Below is a small trained network, with its code and all its weights. Each question gives an input and a target symbol and asks what happens when units are switched off, that is, made to give their printed mean instead of their output.

import numpy as np


def w(rows, s, z=0):
    codes = np.array(rows[::2]) - 128.0
    scale = np.full(codes.shape[1], s)
    scale[-1] = z or s
    return codes * scale


def f(y):
    return np.maximum(y, 0)


def softmax(a):
    e = np.exp(a - a.max(-1, keepdims=True))
    return e / e.sum(-1, keepdims=True)


def log_softmax(a):
    a = a - a.max(-1, keepdims=True)
    return a - np.log(np.exp(a).sum(-1, keepdims=True))


def net(x, mask):
    ids = ['ΓΘΛΣΦδεηξπω'.index(c) for c in x.split()]
    T = len(ids)
    res = E[ids] + P[:T]
    u = 0
    for l in range(2):
        q, k, v = (res @ M[l].T for M in (Q, K, V))
        z = softmax(np.where(np.tri(T) > 0, q @ k.T / 2**0.5, -1e9)) @ v
        res = res + np.where(mask[u], z, O[l][:, -1]) @ O[l][:, :-1]
        u += 1
        y = f(res @ A[l][:, :-1].T + A[l][:, -1])
        res = res + np.where(mask[u : u + 16], y, B[l][:, -1]) @ B[l][:, :-1]
        u += 16
    return log_softmax(res[-1] @ U[:, :-1].T + U[:, -1])


Q, K, V, O, A, B = {}, {}, {}, {}, {}, {}
E = w([
[103,80,124,101,79,246,193,105,156,88],'Γ',
[106,122,220,191,141,183,196,156,146,18],'Θ',
[160,201,106,181,134,86,198,190,108,170],'Λ',
[148,114,141,141,120,147,213,221,32,112],'Σ',
[163,243,171,177,144,102,217,175,50,109],'Φ',
[246,106,41,80,117,178,184,130,105,119],'δ',
[113,214,71,81,97,192,148,44,137,125],'ε',
[63,217,136,97,84,212,106,40,160,86],'η',
[182,138,103,91,110,204,139,47,209,83],'ξ',
[220,138,106,126,115,91,179,196,176,134],'π',
[100,73,214,133,91,164,126,152,208,97],'ω',
],0.014)
P = w([
[112,99,77,224,82,243,135,157,116,196],'0',
[157,167,133,167,27,249,124,238,189,110],'1',
[106,185,120,196,29,165,220,167,170,55],'2',
[111,57,98,208,120,189,136,121,98,161],'3',
[161,145,144,138,87,216,127,212,171,90],'4',
[124,190,143,145,54,138,187,147,145,59],'5',
[109,45,116,154,140,160,112,127,73,143],'6',
[159,132,156,96,128,187,117,206,154,70],'7',
[121,187,162,99,92,112,170,135,133,54],'8',
[103,34,137,103,164,127,93,135,43,133],'9',
[161,146,171,46,155,148,96,208,127,49],'10',
[119,157,193,35,112,100,160,130,120,28],'11',
],0.013)
Q[0] = w([
[145,161,133,109,157,184,106,186,144,127],'0.h1',
[167,144,147,67,53,195,252,172,117,14],'0.h1',
],0.015)
K[0] = w([
[71,60,100,201,205,140,161,58,34,143],'0.h1',
[125,103,172,2,231,29,62,107,124,111],'0.h1',
],0.011)
V[0] = w([
[173,232,23,82,165,206,128,62,2,66],'0.h1',
[200,199,115,185,219,39,74,52,234,125],'0.h1',
],0.0052)
O[0] = w([
[254,118,58,203,226,173,69,101,37,45,131],'0.h1',
[60,132,81,110,48,99,111,164,141,36,1],'0.h1',
],0.0071,0.0095)
A[0] = w([
[92,113,87,207,150,91,67,173,140,150,63],'0.n1',
[126,160,150,109,140,155,212,105,167,140,164],'0.n2',
[96,163,165,129,154,163,120,136,184,94,97],'0.n3',
[151,178,161,169,98,34,73,67,211,95,75],'0.n4',
[160,125,127,163,65,126,122,133,156,136,127],'0.n5',
[154,181,144,92,116,108,197,194,161,102,155],'0.n6',
[96,116,26,163,197,114,144,74,84,254,137],'0.n7',
[163,105,80,172,154,44,113,186,97,197,90],'0.n8',
[81,118,178,189,174,155,144,124,96,136,176],'0.n9',
[179,167,58,64,106,111,192,107,93,178,202],'0.n10',
[187,217,119,128,123,88,114,145,143,150,2],'0.n11',
[108,132,144,173,131,204,186,151,74,120,161],'0.n12',
[115,164,80,98,102,125,168,142,122,85,210],'0.n13',
[79,106,156,117,94,53,116,91,135,189,71],'0.n14',
[138,77,110,114,93,168,95,228,139,53,196],'0.n15',
[109,183,139,140,121,66,90,169,194,141,59],'0.n16',
],0.01,0.0079)
B[0] = w([
[154,128,240,88,102,200,107,22,211,139,129],'0.n1',
[162,185,156,114,111,138,68,191,136,128,232],'0.n2',
[178,211,79,141,149,89,118,141,114,138,174],'0.n3',
[154,144,195,147,86,114,212,196,112,2,134],'0.n4',
[129,161,109,138,177,159,150,101,180,72,154],'0.n5',
[90,143,93,129,103,97,9,131,140,136,195],'0.n6',
[172,80,155,78,25,126,2,110,108,151,162],'0.n7',
[175,169,239,109,106,132,158,90,167,149,136],'0.n8',
[141,127,123,100,91,207,89,133,53,111,195],'0.n9',
[130,124,202,211,114,79,74,150,158,112,172],'0.n10',
[128,105,97,150,131,193,123,73,103,65,133],'0.n11',
[204,181,57,130,115,108,129,134,112,151,251],'0.n12',
[188,158,149,173,137,165,55,149,135,32,174],'0.n13',
[138,42,130,209,132,134,102,84,76,60,138],'0.n14',
[135,205,135,170,144,97,93,69,181,101,198],'0.n15',
[226,177,138,90,128,163,154,96,133,60,135],'0.n16',
],0.0084,0.016)
Q[1] = w([
[36,40,33,58,179,88,165,48,143,250],'1.h1',
[138,166,141,135,185,134,120,121,141,183],'1.h1',
],0.012)
K[1] = w([
[157,144,79,211,28,197,157,154,163,153],'1.h1',
[170,28,81,67,44,254,203,157,75,194],'1.h1',
],0.0082)
V[1] = w([
[168,51,80,133,130,157,129,131,254,134],'1.h1',
[91,180,69,14,119,206,139,87,131,107],'1.h1',
],0.0078)
O[1] = w([
[129,98,196,9,164,98,136,86,67,63,3],'1.h1',
[138,38,169,169,90,186,109,174,181,65,236],'1.h1',
],0.012,0.0018)
A[1] = w([
[126,136,152,92,104,105,141,166,157,125,99],'1.n1',
[154,135,146,127,132,101,108,124,113,152,131],'1.n2',
[123,136,146,181,139,141,162,113,115,116,104],'1.n3',
[112,147,150,113,141,110,130,135,129,85,96],'1.n4',
[113,66,129,116,138,134,250,187,145,115,25],'1.n5',
[84,115,135,109,193,135,224,181,175,185,10],'1.n6',
[126,124,140,152,132,163,116,146,135,139,90],'1.n7',
[115,46,128,145,230,48,229,185,206,58,4],'1.n8',
[148,117,148,121,107,103,146,92,154,144,104],'1.n9',
[107,168,97,119,136,89,152,124,132,112,72],'1.n10',
[149,134,154,141,151,140,151,138,142,101,156],'1.n11',
[116,154,152,102,107,101,144,147,147,124,129],'1.n12',
[74,109,122,148,146,130,184,122,157,136,42],'1.n13',
[131,167,127,152,153,98,150,133,114,128,134],'1.n14',
[150,139,152,98,128,112,125,107,100,140,143],'1.n15',
[124,168,119,118,134,133,139,132,164,104,132],'1.n16',
],0.023,0.019)
B[1] = w([
[131,103,148,154,134,150,141,106,132,101,159],'1.n1',
[115,123,109,108,100,125,152,122,109,129,201],'1.n2',
[124,83,71,87,162,152,111,139,125,99,146],'1.n3',
[168,120,104,130,162,124,151,141,140,180,171],'1.n4',
[201,142,236,206,215,197,233,245,148,19,128],'1.n5',
[238,130,226,181,91,190,181,23,203,36,128],'1.n6',
[127,126,96,133,146,132,166,135,108,149,211],'1.n7',
[1,232,232,226,26,42,254,56,232,27,128],'1.n8',
[145,152,130,128,173,152,99,163,139,122,132],'1.n9',
[67,113,94,138,108,130,121,128,97,173,146],'1.n10',
[86,151,131,83,130,137,115,131,116,134,217],'1.n11',
[101,140,101,118,97,134,145,118,162,86,169],'1.n12',
[109,150,144,158,157,116,93,163,148,163,128],'1.n13',
[138,107,168,131,136,147,129,98,147,109,179],'1.n14',
[129,109,141,158,138,124,124,157,158,102,179],'1.n15',
[144,97,127,140,115,109,134,139,108,139,253],'1.n16',
],0.021,0.026)
U = w([
[70,179,191,74,118,183,163,106,128,168,247],'Γ',
[126,170,129,189,136,104,81,170,178,162,112],'Θ',
[111,134,109,118,79,122,35,68,140,150,90],'Λ',
[166,185,137,130,154,135,185,40,142,150,160],'Σ',
[137,132,119,207,168,189,71,78,197,140,96],'Φ',
[134,2,187,91,129,168,180,107,103,132,106],'δ',
[147,142,140,95,143,202,69,14,168,102,112],'ε',
[102,98,76,102,159,134,138,142,149,118,45],'η',
[196,114,114,86,174,57,152,125,138,126,137],'ξ',
[121,68,95,85,119,56,195,133,115,154,80],'π',
[123,165,108,116,121,131,180,87,186,86,162],'ω',
],0.0082,0.011)

Each question gives the input, a string of symbols that net reads in full, and the target symbol t.
The units are the heads (2 rows each of Q, K, V and O) and the neurons (one row each of A and B). Each row of codes is followed by its name. A weight is (code - 128) times the scale printed after its matrix; where a second scale follows, it is the last column's (O, A, B and U).
mask holds one flag per unit, layer by layer, with each layer's heads first. A switched-off unit (its flag False) gives its mean, the last column of its rows in O or B, instead of its output. The means were averaged over made-up inputs and are rounded, as every weight is.
A unit's drop is (log p(t) with every unit on - log p(t) with that unit switched off) / (log p(t) with every unit on - log p(t) with every unit switched off).
The circuit of an input: a set's keep is (log p(t) with only the set's units on - log p(t) with every unit switched off) / (log p(t) with every unit on - log p(t) with every unit switched off). Starting from the 12 units with the biggest drops (on a tie, the unit counted first), units are removed one at a time, each time the one whose removal leaves the highest keep (on an exact tie, the one counted first), for as long as the keep stays at least 0.8.
circuit, biggest first: the units of the circuit, biggest drop first
top k neurons: the k neurons with the biggest drops, biggest first
k most important neurons of layer l: the k neurons of layer l with the biggest drops, biggest first
input Γ η Γ Γ Γ Γ ε, target Λ: circuit, biggest first -> 0.n7
input ξ Γ π Σ π Γ η Γ ξ Θ Γ ω, target ω: circuit, biggest first -> 1.n12, 0.h1
input ω Γ Γ Φ π, target Φ: circuit, biggest first -> 1.n14, 1.h1
input ε Γ ω Γ δ Λ Γ Γ Γ Γ ε Φ, target ε: top 2 neurons -> 1.n14, 0.n12
input Γ Γ ω Θ Σ Γ ω Γ Φ ω Φ π, target ω: circuit, biggest first -> 1.n12, 0.h1
input ξ Γ Γ Φ ω, target Φ: circuit, biggest first -> 0.n15, 1.h1, 1.n14
input ω Γ ω Γ Γ Γ δ Γ π, target π: 2 most important neurons of layer 1 -> 1.n10, 1.n4
input Σ Λ Φ ω Φ, target ω: circuit, biggest first -> 0.h1, 1.n12
input Γ ξ Φ ω Γ δ Θ ω, target Θ: top 2 neurons -> 0.n15, 0.n3
input ω ε ω Γ Θ Γ Γ ε Θ δ Γ Γ, target δ: 3 most important neurons of layer 1 -> 1.n14, 1.n15, 1.n2
input Γ ω ω ω η η, target ω: circuit, biggest first -> 1.n12, 0.h1
input π Γ ξ ω, target Γ: circuit, biggest first -> 1.n16, 1.h1
input Γ Γ δ Γ η Γ Φ ξ, target Φ: circuit, biggest first -> 1.h1, 1.n14
input Γ Γ ω ξ ε Φ η Γ, target η: 3 most important neurons of layer 1 -> 1.n3, 1.n7, 1.n11
input η ω η η, target Φ: top 2 neurons -> 1.n16, 1.n11
input Λ ω ω Γ Γ π ε Γ ξ Γ, target ε: circuit, biggest first -> 1.n16
input ω Γ ξ Λ, target Θ: 3 most important neurons of layer 1 -> 1.n15, 1.n9, 1.n11
input ω Γ ξ Γ δ ω Σ Γ Γ, target Σ: circuit, biggest first -> 1.h1, 0.h1
input η ω Γ Λ ω Γ Λ ε, target Λ: top 3 neurons -> 1.n10, 1.n7, 0.n10
input Γ ω Γ Γ Γ ω η, target Φ: circuit, biggest first -> 1.h1
input ε Γ Γ δ Φ, target δ: 2 most important neurons of layer 1 -> 1.n14, 1.n2
input η π Γ, target π: top 4 neurons -> 1.n10, 1.n16, 0.n9, 0.n12
input Γ Γ π Γ η Γ Γ Γ Σ π η Φ, target π: top 3 neurons -> 1.n10, 1.n2, 1.n4
input η Γ Σ, target η: top 3 neurons -> 0.n12, 1.n3, 1.n7
input Γ η Γ Φ, target Σ: top 4 neurons -> 1.n16, 1.n2, 0.n7, 1.n14
input ω Γ Γ Λ Φ, target Λ: 2 most important neurons of layer 0 -> 0.n6, 0.n10
input ω Σ ξ Φ η Γ ε η, target ε: most important neuron of layer 1 -> 1.n14
input ε Γ Γ, target ε: top 2 neurons -> 0.n10, 1.n14
input Γ Γ ω η Γ ω η Γ Φ Γ δ, target Γ: top 3 neurons -> 1.n11, 1.n16, 0.n10
